Below is a small trained network, with its code and all its weights. Each question gives an input and a target symbol and asks what happens when units are switched off, that is, made to give their printed mean instead of their output.

import numpy as np


def w(rows, s, z=0):
    codes = np.array(rows[::2]) - 128.0
    scale = np.full(codes.shape[1], s)
    scale[-1] = z or s
    return codes * scale


def norm(h):
    return h / np.sqrt((h * h).mean(-1, keepdims=True) + 1e-5)


def f(y):
    return np.maximum(y, 0)


def softmax(a):
    e = np.exp(a - a.max(-1, keepdims=True))
    return e / e.sum(-1, keepdims=True)


def log_softmax(a):
    a = a - a.max(-1, keepdims=True)
    return a - np.log(np.exp(a).sum(-1, keepdims=True))


def net(x, mask):
    ids = ['ΓΔΘΛΣΨαβεζμξπτφ'.index(c) for c in x.split()]
    T = len(ids)
    res = E[ids] + P[:T]
    r = norm(res)
    for j in range(2):
        rows = slice(3 * j, 3 * j + 3)
        q, k, v = (r @ M[0][rows].T for M in (Q, K, V))
        z = softmax(np.where(np.tri(T) > 0, q @ k.T / 3**0.5, -1e9)) @ v
        o = O[0][rows]
        res = res + np.where(mask[j], z, o[:, -1]) @ o[:, :-1]
    y = f(norm(res) @ A[0][:, :-1].T + A[0][:, -1])
    res = res + np.where(mask[2:6], y, B[0][:, -1]) @ B[0][:, :-1]
    return log_softmax(norm(res)[-1] @ U[:, :-1].T + U[:, -1])


Q, K, V, O, A, B = {}, {}, {}, {}, {}, {}
E = w([
[68,166,128,84],'Γ',
[140,126,63,104],'Δ',
[139,126,61,104],'Θ',
[26,151,254,186],'Λ',
[132,130,63,106],'Σ',
[181,166,63,107],'Ψ',
[134,126,138,59],'α',
[88,100,100,235],'β',
[35,129,115,226],'ε',
[46,142,96,94],'ζ',
[53,121,114,85],'μ',
[176,134,87,198],'ξ',
[149,49,118,148],'π',
[72,83,155,89],'τ',
[167,140,146,121],'φ',
],0.0077)
P = w([
[191,254,186,117],'0',
[189,237,171,113],'1',
[188,222,157,111],'2',
[182,198,140,105],'3',
[177,178,128,104],'4',
[168,151,118,106],'5',
[159,127,110,111],'6',
[145,98,99,117],'7',
[134,78,98,120],'8',
[120,61,99,130],'9',
],0.0032)
Q[0] = w([
[81,148,143,200],'head 0',
[179,135,82,137],'head 0',
[109,79,66,104],'head 0',
[117,113,6,92],'head 1',
[72,142,126,175],'head 1',
[129,116,186,110],'head 1',
],0.022)
K[0] = w([
[49,83,108,237],'head 0',
[242,128,136,166],'head 0',
[151,33,55,75],'head 0',
[34,4,65,139],'head 1',
[89,160,130,246],'head 1',
[151,152,190,82],'head 1',
],0.013)
V[0] = w([
[107,209,238,202],'head 0',
[1,130,141,156],'head 0',
[28,77,170,111],'head 0',
[228,64,202,85],'head 1',
[160,192,49,112],'head 1',
[172,60,25,132],'head 1',
],0.0051)
O[0] = w([
[30,72,133,217,3],'head 0',
[58,135,108,91,46],'head 0',
[75,200,138,102,35],'head 0',
[107,2,168,126,52],'head 1',
[34,161,124,105,222],'head 1',
[77,188,187,201,143],'head 1',
],0.0049,0.0026)
A[0] = w([
[140,113,46,168,106],'neuron 0',
[252,161,197,67,78],'neuron 1',
[207,121,97,199,251],'neuron 2',
[57,194,158,2,169],'neuron 3',
],0.008,0.0021)
B[0] = w([
[211,162,124,161,162],'neuron 0',
[63,98,83,249,231],'neuron 1',
[116,135,220,21,224],'neuron 2',
[136,100,87,1,255],'neuron 3',
],0.0097,0.0069)
U = w([
[114,129,90,31,229],'Γ',
[118,103,121,66,211],'Δ',
[163,124,96,110,161],'Θ',
[6,112,180,131,33],'Λ',
[96,141,100,156,67],'Σ',
[139,150,127,145,75],'Ψ',
[89,33,63,184,113],'α',
[112,206,203,181,140],'β',
[32,159,80,185,69],'ε',
[203,131,75,167,92],'ζ',
[147,137,135,163,65],'μ',
[211,156,243,81,5],'ξ',
[243,16,107,162,103],'π',
[151,138,129,148,58],'τ',
[107,30,217,181,221],'φ',
],0.011,0.0027)

Each question gives the input, a string of symbols that net reads in full, and the target symbol t.
The units are the heads (3 rows each of Q, K, V and O) and the neurons (one row each of A and B). Each row of codes is followed by its name. A weight is (code - 128) times the scale printed after its matrix; where a second scale follows, it is the last column's (O, A, B and U).
mask holds one flag per unit, heads first, then neurons. A switched-off unit (its flag False) gives its mean, the last column of its rows in O or B, instead of its output. The means were averaged over made-up inputs and are rounded, as every weight is.
A unit's drop is (log p(t) with every unit on - log p(t) with that unit switched off) / (log p(t) with every unit on - log p(t) with every unit switched off).
The circuit of an input: a set's keep is (log p(t) with only the set's units on - log p(t) with every unit switched off) / (log p(t) with every unit on - log p(t) with every unit switched off). Starting from all 6 units, units are removed one at a time, each time the one whose removal leaves the highest keep (on an exact tie, the one counted first), for as long as the keep stays at least 0.8.
circuit, biggest first: the units of the circuit, biggest drop first
most important unit: the unit with the biggest drop
top k neurons: the k neurons with the biggest drops, biggest first
heads that matter: for each layer, one digit per head in row order, 1 if its drop is at least 0.15 and else 0, layers parted by /
input Σ Λ Δ ξ Γ Γ φ Δ, target ξ: circuit, biggest first : (head 0; neuron 2; neuron 3)
input Δ Σ Γ Λ π Δ, target φ: most important unit : head 1
input α Δ μ Θ ε Θ Λ μ Λ Θ, target ζ: top 3 neurons : (neuron 3; neuron 1; neuron 2)
input τ Δ ξ ζ α Σ φ Σ, target ξ: circuit, biggest first : (head 0; neuron 3; neuron 1; head 1)
input π φ β Θ, target ξ: circuit, biggest first : (neuron 2; head 0; neuron 3)
input Δ Δ Ψ, target β: heads that matter : 11
input τ τ π Γ Δ Λ μ τ Σ, target π: circuit, biggest first : (neuron 3; head 1)
input Θ ζ φ, target φ: heads that matter : 10
input μ Δ ε β, target β: top 3 neurons : (neuron 3; neuron 1; neuron 0)
input Σ ε Δ τ β Ψ τ μ Ψ, target π: circuit, biggest first : (head 0; neuron 3)
input φ Σ τ Δ τ α Θ Ψ τ Ψ, target π: circuit, biggest first : (neuron 1; neuron 3; head 0; neuron 2)
input Δ Θ τ Δ Θ, target π: circuit, biggest first : (head 0; neuron 1; neuron 3; neuron 2)
input Δ τ Σ, target π: heads that matter : 01
input Θ Δ Δ, target ε: heads that matter : 11
input ε φ Λ Λ π Σ, target φ: top 3 neurons : (neuron 1; neuron 3; neuron 2)
input Γ τ Δ, target π: top 3 neurons : (neuron 1; neuron 3; neuron 2)
input π Δ Ψ ζ φ Θ, target ξ: most important unit : head 0
input τ Σ π ζ Σ μ Δ, target ζ: heads that matter : 10
input π β Δ, target φ: top 3 neurons : (neuron 3; neuron 1; neuron 2)
input Ψ τ ξ Δ, target π: circuit, biggest first : (neuron 3; head 0)
input ε Γ ζ ε φ φ π Δ Θ, target φ: top 2 neurons : (neuron 3; neuron 1)
input τ ξ ξ ζ α, target α: circuit, biggest first : (neuron 1)
input Σ Δ Δ ζ φ μ φ ξ φ Σ, target ξ: top 2 neurons : (neuron 2; neuron 3)
input π Θ τ Δ μ τ π Σ Σ, target φ: top 3 neurons : (neuron 3; neuron 1; neuron 2)
input Δ Δ Δ, target ε: top 3 neurons : (neuron 1; neuron 3; neuron 2)
input Γ τ τ Δ β Δ π, target φ: heads that matter : 10
